Below are the code and all the weights of a small trained network. Each question names an input and a target symbol and asks about switching units off, where a switched-off unit gives its printed mean instead of its output.

import numpy as np


def w(rows, s, z=0):
    codes = np.array(rows[::2]) - 128.0
    scale = np.full(codes.shape[1], s)
    scale[-1] = z or s
    return codes * scale


def norm(h):
    return h / np.sqrt((h * h).mean(-1, keepdims=True) + 1e-5)


def f(y):
    return np.maximum(y, 0)


def softmax(a):
    e = np.exp(a - a.max(-1, keepdims=True))
    return e / e.sum(-1, keepdims=True)


def log_softmax(a):
    a = a - a.max(-1, keepdims=True)
    return a - np.log(np.exp(a).sum(-1, keepdims=True))


def net(x, mask):
    ids = ['βγζηθλμξστφψω'.index(c) for c in x.split()]
    T = len(ids)
    res = E[ids] + P[:T]
    q, k, v = (norm(res) @ M[0].T for M in (Q, K, V))
    z = softmax(np.where(np.tri(T) > 0, q @ k.T / 3**0.5, -1e9)) @ v
    res = res + np.where(mask[0], z, O[0][:, -1]) @ O[0][:, :-1]
    y = f(norm(res) @ A[0][:, :-1].T + A[0][:, -1])
    res = res + np.where(mask[1:9], y, B[0][:, -1]) @ B[0][:, :-1]
    return log_softmax(norm(res)[-1] @ U[:, :-1].T + U[:, -1])


Q, K, V, O, A, B = {}, {}, {}, {}, {}, {}
E = w([
[83,92,141,51],'β',
[146,13,81,44],'γ',
[164,124,162,92],'ζ',
[156,150,174,117],'η',
[132,122,67,156],'θ',
[111,100,74,67],'λ',
[118,140,169,91],'μ',
[249,203,95,242],'ξ',
[110,94,156,156],'σ',
[44,153,207,126],'τ',
[183,115,155,107],'φ',
[83,172,65,85],'ψ',
[199,94,26,91],'ω',
],0.021)
P = w([
[164,116,2,70],'0',
[113,58,181,44],'1',
[45,130,165,66],'2',
[95,94,133,85],'3',
[58,140,104,65],'4',
[84,124,102,80],'5',
[79,137,80,93],'6',
[95,150,74,100],'7',
[105,157,74,111],'8',
[124,163,68,122],'9',
[130,157,67,128],'10',
[131,169,58,143],'11',
[121,158,55,125],'12',
],0.0053)
Q[0] = w([
[91,85,254,125],'head 1',
[88,248,178,66],'head 1',
[81,208,117,219],'head 1',
],0.0086)
K[0] = w([
[28,77,97,1],'head 1',
[217,90,144,156],'head 1',
[55,52,126,65],'head 1',
],0.0059)
V[0] = w([
[143,110,101,216],'head 1',
[94,57,117,64],'head 1',
[195,9,176,108],'head 1',
],0.013)
O[0] = w([
[157,83,2,127,4],'head 1',
[17,113,46,138,254],'head 1',
[168,94,171,193,224],'head 1',
],0.014,0.0061)
A[0] = w([
[109,124,134,209,250],'neuron 1',
[64,74,99,71,192],'neuron 2',
[108,147,161,136,177],'neuron 3',
[126,203,144,195,136],'neuron 4',
[6,47,132,148,144],'neuron 5',
[178,152,209,107,188],'neuron 6',
[101,139,185,104,40],'neuron 7',
[103,87,106,80,252],'neuron 8',
],0.014,0.003)
B[0] = w([
[155,165,139,179,177],'neuron 1',
[146,94,162,119,212],'neuron 2',
[57,61,115,123,167],'neuron 3',
[120,148,247,124,161],'neuron 4',
[135,178,93,163,254],'neuron 5',
[108,101,37,133,168],'neuron 6',
[86,125,173,72,166],'neuron 7',
[81,213,187,188,187],'neuron 8',
],0.012,0.014)
U = w([
[89,127,120,148,2],'β',
[98,101,82,231,145],'γ',
[143,77,181,159,140],'ζ',
[212,60,249,19,166],'η',
[91,44,23,89,110],'θ',
[84,120,89,136,37],'λ',
[123,138,175,90,27],'μ',
[252,181,164,23,56],'ξ',
[163,118,66,196,91],'σ',
[149,140,129,76,187],'τ',
[254,131,217,210,149],'φ',
[115,218,94,25,202],'ψ',
[158,56,58,152,140],'ω',
],0.01,0.0057)

Each question gives the input, a string of symbols that net reads in full, and the target symbol t.
The units are the heads (3 rows each of Q, K, V and O) and the neurons (one row each of A and B). Each row of codes is followed by its name. A weight is (code - 128) times the scale printed after its matrix; where a second scale follows, it is the last column's (O, A, B and U).
mask holds one flag per unit, heads first, then neurons. A switched-off unit (its flag False) gives its mean, the last column of its rows in O or B, instead of its output. The means were averaged over made-up inputs and are rounded, as every weight is.
A unit's drop is (log p(t) with every unit on - log p(t) with that unit switched off) / (log p(t) with every unit on - log p(t) with every unit switched off).
The circuit of an input: a set's keep is (log p(t) with only the set's units on - log p(t) with every unit switched off) / (log p(t) with every unit on - log p(t) with every unit switched off). Starting from all 9 units, units are removed one at a time, each time the one whose removal leaves the highest keep (on an exact tie, the one counted first), for as long as the keep stays at least 0.8.
units of the circuit, in order: the units of the circuit, biggest drop first
most important unit: the unit with the biggest drop
k most important neurons: the k neurons with the biggest drops, biggest first
drop of u: that unit's drop, to one decimal
input γ ζ θ γ γ ζ, target γ: most important unit : head 1
input η θ τ λ θ θ φ, target θ: units of the circuit, in order : (neuron 6; neuron 5; head 1)
input ψ λ γ ψ γ γ ξ ψ ζ, target θ: 3 most important neurons : (neuron 6; neuron 5; neuron 4)
input μ ζ τ ξ γ, target η: 2 most important neurons : (neuron 5; neuron 8)
input ψ γ φ ψ γ θ λ φ τ θ φ, target θ: units of the circuit, in order : (neuron 6; head 1; neuron 5)
input σ μ γ φ, target γ: 2 most important neurons : (neuron 2; neuron 6)
input ξ ω γ ζ γ φ λ η θ γ γ ζ φ, target ω: 3 most important neurons : (neuron 6; neuron 8; neuron 5)
input θ σ γ σ ξ γ γ σ γ φ ζ μ λ, target ξ: units of the circuit, in order : (head 1; neuron 3)
input λ ζ γ γ, target γ: 2 most important neurons : (neuron 5; neuron 4)
input λ φ η φ γ ω, target φ: 3 most important neurons : (neuron 3; neuron 5; neuron 6)
input λ ξ σ ζ, target θ: drop of neuron 5 : 0.1
input ψ φ ψ φ τ θ ψ σ, target ψ: drop of head 1 : 1.0
input λ ζ ψ ψ η ω γ ψ ω, target ψ: drop of head 1 : 1.2
input γ σ τ γ φ, target γ: drop of neuron 6 : 0.2
input ξ ψ ψ γ η λ, target ξ: units of the circuit, in order : (head 1)
